Below is a small trained network, with its code and all its weights. Each question gives an input and a class and asks what happens when units are switched off, that is, made to give their printed mean instead of their output.

import numpy as np


def w(rows, s, z=0):
    codes = np.array(rows[::2]) - 128.0
    scale = np.full(codes.shape[1], s)
    scale[-1] = z or s
    return codes * scale


def f(y):
    return np.maximum(y, 0)


def log_softmax(a):
    a = a - a.max(-1, keepdims=True)
    return a - np.log(np.exp(a).sum(-1, keepdims=True))


def net(x, mask):
    res = np.array(x, float).reshape(1, 3) / 4 @ E
    y = f(res @ A[0][:, :-1].T + A[0][:, -1])
    res = res + np.where(mask, y, B[0][:, -1]) @ B[0][:, :-1]
    return log_softmax(res[-1] @ U[:, :-1].T + U[:, -1])


A, B = {}, {}
E = w([
[170,88,177,1,194,121,46,201,155,60],'x0',
[178,21,64,75,47,228,111,73,3,180],'x1',
[74,28,63,67,125,161,212,64,93,161],'x2',
],0.0094)
A[0] = w([
[159,128,155,81,206,91,71,184,70,53,219],'neuron 0',
[100,166,170,142,145,40,87,156,242,74,251],'neuron 1',
[57,170,108,107,129,138,138,147,147,95,146],'neuron 2',
[193,94,159,10,186,68,42,201,165,103,229],'neuron 3',
[194,26,82,124,163,183,135,86,137,175,172],'neuron 4',
[129,57,89,72,55,185,114,111,119,171,187],'neuron 5',
[101,63,109,93,100,178,77,86,106,108,136],'neuron 6',
[136,220,173,191,84,83,187,94,135,111,220],'neuron 7',
[119,160,93,105,1,222,173,40,40,189,228],'neuron 8',
[115,251,88,190,168,53,201,136,221,94,253],'neuron 9',
[154,73,109,87,124,243,138,79,13,97,225],'neuron 10',
],0.0087,0.0027)
B[0] = w([
[130,92,185,175,191,171,130,229,188,97,203],'neuron 0',
[209,87,148,167,138,104,136,113,169,139,224],'neuron 1',
[136,137,190,133,87,102,168,123,129,125,148],'neuron 2',
[123,79,93,161,179,119,141,195,160,105,233],'neuron 3',
[93,68,78,36,52,184,64,118,166,178,200],'neuron 4',
[71,106,91,98,41,179,135,127,112,165,214],'neuron 5',
[101,65,146,102,48,106,157,125,177,120,187],'neuron 6',
[131,163,119,152,159,64,168,111,158,64,183],'neuron 7',
[124,176,1,129,130,190,121,52,128,132,254],'neuron 8',
[179,137,176,201,56,41,112,36,180,122,220],'neuron 9',
[104,202,88,39,38,183,131,205,78,162,238],'neuron 10',
],0.0088,0.019)
U = w([
[155,98,144,160,231,121,110,160,140,138,239],'0',
[110,229,96,169,128,184,159,100,20,104,10],'1',
[86,120,80,23,100,201,116,74,95,198,128],'2',
[148,169,174,163,89,31,180,2,129,98,202],'3',
[61,69,133,26,107,133,161,217,104,89,75],'4',
],0.0085,0.0012)

Each question gives the input, the list of numbers given to net, and the class t.
The units are the neurons (one row each of A and B). Each row of codes is followed by its name. A weight is (code - 128) times the scale printed after its matrix; where a second scale follows, it is the last column's (A, B and U).
mask holds one flag per neuron, in row order. A switched-off neuron (its flag False) gives its mean, the last column of its row in B, instead of its output. The means were averaged over made-up inputs and are rounded, as every weight is.
A unit's drop is (log p(t) with every unit on - log p(t) with that unit switched off) / (log p(t) with every unit on - log p(t) with every unit switched off).
The circuit of an input: a set's keep is (log p(t) with only the set's units on - log p(t) with every unit switched off) / (log p(t) with every unit on - log p(t) with every unit switched off). Starting from all 11 units, units are removed one at a time, each time the one whose removal leaves the highest keep (on an exact tie, the one counted first), for as long as the keep stays at least 0.8.
circuit, biggest first: the units of the circuit, biggest drop first
most important unit: the unit with the biggest drop
k most important neurons: the k neurons with the biggest drops, biggest first
drop of u: that unit's drop, to one decimal
input [2,-5,-8], class 3: most important unit => neuron 9
input [2,2,-3], class 0: circuit, biggest first => (neuron 10; neuron 5)
input [5,-8,4], class 0: 2 most important neurons => (neuron 3; neuron 0)
input [-6,3,-3], class 1: circuit, biggest first => (neuron 4; neuron 6)
input [-3,2,-4], class 3: 3 most important neurons => (neuron 10; neuron 5; neuron 4)
input [8,6,3], class 4: 4 most important neurons => (neuron 3; neuron 0; neuron 6; neuron 8)
input [6,5,1], class 4: 3 most important neurons => (neuron 3; neuron 8; neuron 0)
input [3,-5,7], class 0: circuit, biggest first => (neuron 10; neuron 5)
input [3,-2,7], class 4: 2 most important neurons => (neuron 8; neuron 9)
input [7,4,5], class 4: 2 most important neurons => (neuron 3; neuron 8)
input [1,2,-3], class 4: 3 most important neurons => (neuron 8; neuron 9; neuron 1)
input [4,-8,-1], class 3: 2 most important neurons => (neuron 9; neuron 2)
input [-7,1,-2], class 3: 2 most important neurons => (neuron 10; neuron 7)
input [3,-8,-6], class 3: circuit, biggest first => (neuron 9)
input [5,6,-4], class 4: drop of neuron 6 => 0.0
input [1,-4,-4], class 3: drop of neuron 9 => 1.6
input [-1,5,-8], class 1: drop of neuron 9 => 0.1
